Below are the code and all the weights of a small trained network. Each question names an input and a class and asks about switching units off, where a switched-off unit gives its printed mean instead of its output.

import numpy as np


def w(rows, s, z=0):
    codes = np.array(rows[::2]) - 128.0
    scale = np.full(codes.shape[1], s)
    scale[-1] = z or s
    return codes * scale


def f(y):
    return np.maximum(y, 0)


def log_softmax(a):
    a = a - a.max(-1, keepdims=True)
    return a - np.log(np.exp(a).sum(-1, keepdims=True))


def net(x, mask):
    res = np.array(x, float).reshape(1, 6) / 4 @ E
    y = f(res @ A[0][:, :-1].T + A[0][:, -1])
    res = res + np.where(mask, y, B[0][:, -1]) @ B[0][:, :-1]
    return log_softmax(res[-1] @ U[:, :-1].T + U[:, -1])


A, B = {}, {}
E = w([
[204,223,145,125,74,195,92],'x0',
[133,57,103,78,113,158,2],'x1',
[136,130,130,128,124,125,127],'x2',
[127,130,128,125,125,124,132],'x3',
[246,128,13,98,199,130,187],'x4',
[28,206,52,26,132,64,112],'x5',
],0.0085)
A[0] = w([
[143,31,88,43,102,193,6,150],'N0',
[228,84,53,84,207,97,167,17],'N1',
[225,173,66,82,218,118,118,3],'N2',
[87,31,113,113,192,67,124,66],'N3',
[56,227,46,42,120,48,99,16],'N4',
[199,255,138,84,52,226,75,25],'N5',
],0.0063,0.0035)
B[0] = w([
[70,194,99,167,114,174,247,254],'N0',
[60,129,205,113,52,95,85,220],'N1',
[108,125,208,116,95,69,108,200],'N2',
[135,171,127,150,230,83,103,202],'N3',
[185,32,33,217,73,169,120,250],'N4',
[91,90,116,169,254,49,90,232],'N5',
],0.0094,0.0067)
U = w([
[133,140,130,118,114,140,127,254],'0',
[119,128,125,137,234,90,87,28],'1',
[214,24,112,185,48,175,117,59],'2',
[71,147,195,88,12,93,64,69],'3',
[137,148,128,99,113,145,138,229],'4',
[110,246,107,126,106,165,246,53],'5',
],0.012,0.009)

Each question gives the input, the list of numbers given to net, and the class t.
The units are the neurons (one row each of A and B). Each row of codes is followed by its name. A weight is (code - 128) times the scale printed after its matrix; where a second scale follows, it is the last column's (A, B and U).
mask holds one flag per neuron, in row order. A switched-off neuron (its flag False) gives its mean, the last column of its row in B, instead of its output. The means were averaged over made-up inputs and are rounded, as every weight is.
A unit's drop is (log p(t) with every unit on - log p(t) with that unit switched off) / (log p(t) with every unit on - log p(t) with every unit switched off).
The circuit of an input: a set's keep is (log p(t) with only the set's units on - log p(t) with every unit switched off) / (log p(t) with every unit on - log p(t) with every unit switched off). Starting from all 6 units, units are removed one at a time, each time the one whose removal leaves the highest keep (on an exact tie, the one counted first), for as long as the keep stays at least 0.8.
units of the circuit, in order: the units of the circuit, biggest drop first
most important unit: the unit with the biggest drop
k most important neurons: the k neurons with the biggest drops, biggest first
drop of u: that unit's drop, to one decimal
input [-6,1,-2,-8,8,-5], class 3: most important unit : N1
input [1,2,-2,-2,4,-2], class 3: 2 most important neurons : [N4; N1]
input [-1,4,4,-1,8,-5], class 3: 3 most important neurons : [N1; N2; N4]
input [-4,6,-6,7,3,-2], class 4: 3 most important neurons : [N5; N0; N1]
input [6,3,-2,1,-3,-2], class 1: 3 most important neurons : [N5; N4; N1]
input [8,-8,-7,8,-1,-7], class 1: 3 most important neurons : [N5; N0; N4]
input [-7,-2,3,-2,-6,-6], class 1: 2 most important neurons : [N4; N3]
input [-4,2,3,-8,3,8], class 2: 2 most important neurons : [N4; N5]
input [6,-6,6,1,-5,2], class 0: units of the circuit, in order : [N0; N1]
input [3,8,4,4,-1,-5], class 5: 2 most important neurons : [N0; N4]
input [7,-7,5,8,8,7], class 3: units of the circuit, in order : [N2; N1]
input [7,3,4,-7,-1,8], class 2: 2 most important neurons : [N4; N3]
input [6,-3,-8,-1,-8,-8], class 0: 4 most important neurons : [N4; N1; N5; N2]
input [-5,4,-8,-7,3,-3], class 0: most important unit : N5
input [-1,1,3,-8,8,2], class 3: 2 most important neurons : [N1; N2]
input [2,-3,-3,2,3,5], class 2: units of the circuit, in order : [N4; N0]
input [-4,-2,0,3,6,-4], class 3: units of the circuit, in order : [N1; N4; N2]
input [-6,3,-1,6,7,-4], class 3: units of the circuit, in order : [N1; N4]
input [-6,-3,3,-5,7,4], class 3: drop of N5 : 0.2
input [0,-5,-8,-6,-8,7], class 0: units of the circuit, in order : [N4]
input [1,-1,-3,-2,6,-3], class 3: drop of N4 : 0.2
input [7,6,-3,-3,0,-3], class 1: drop of N3 : -0.1
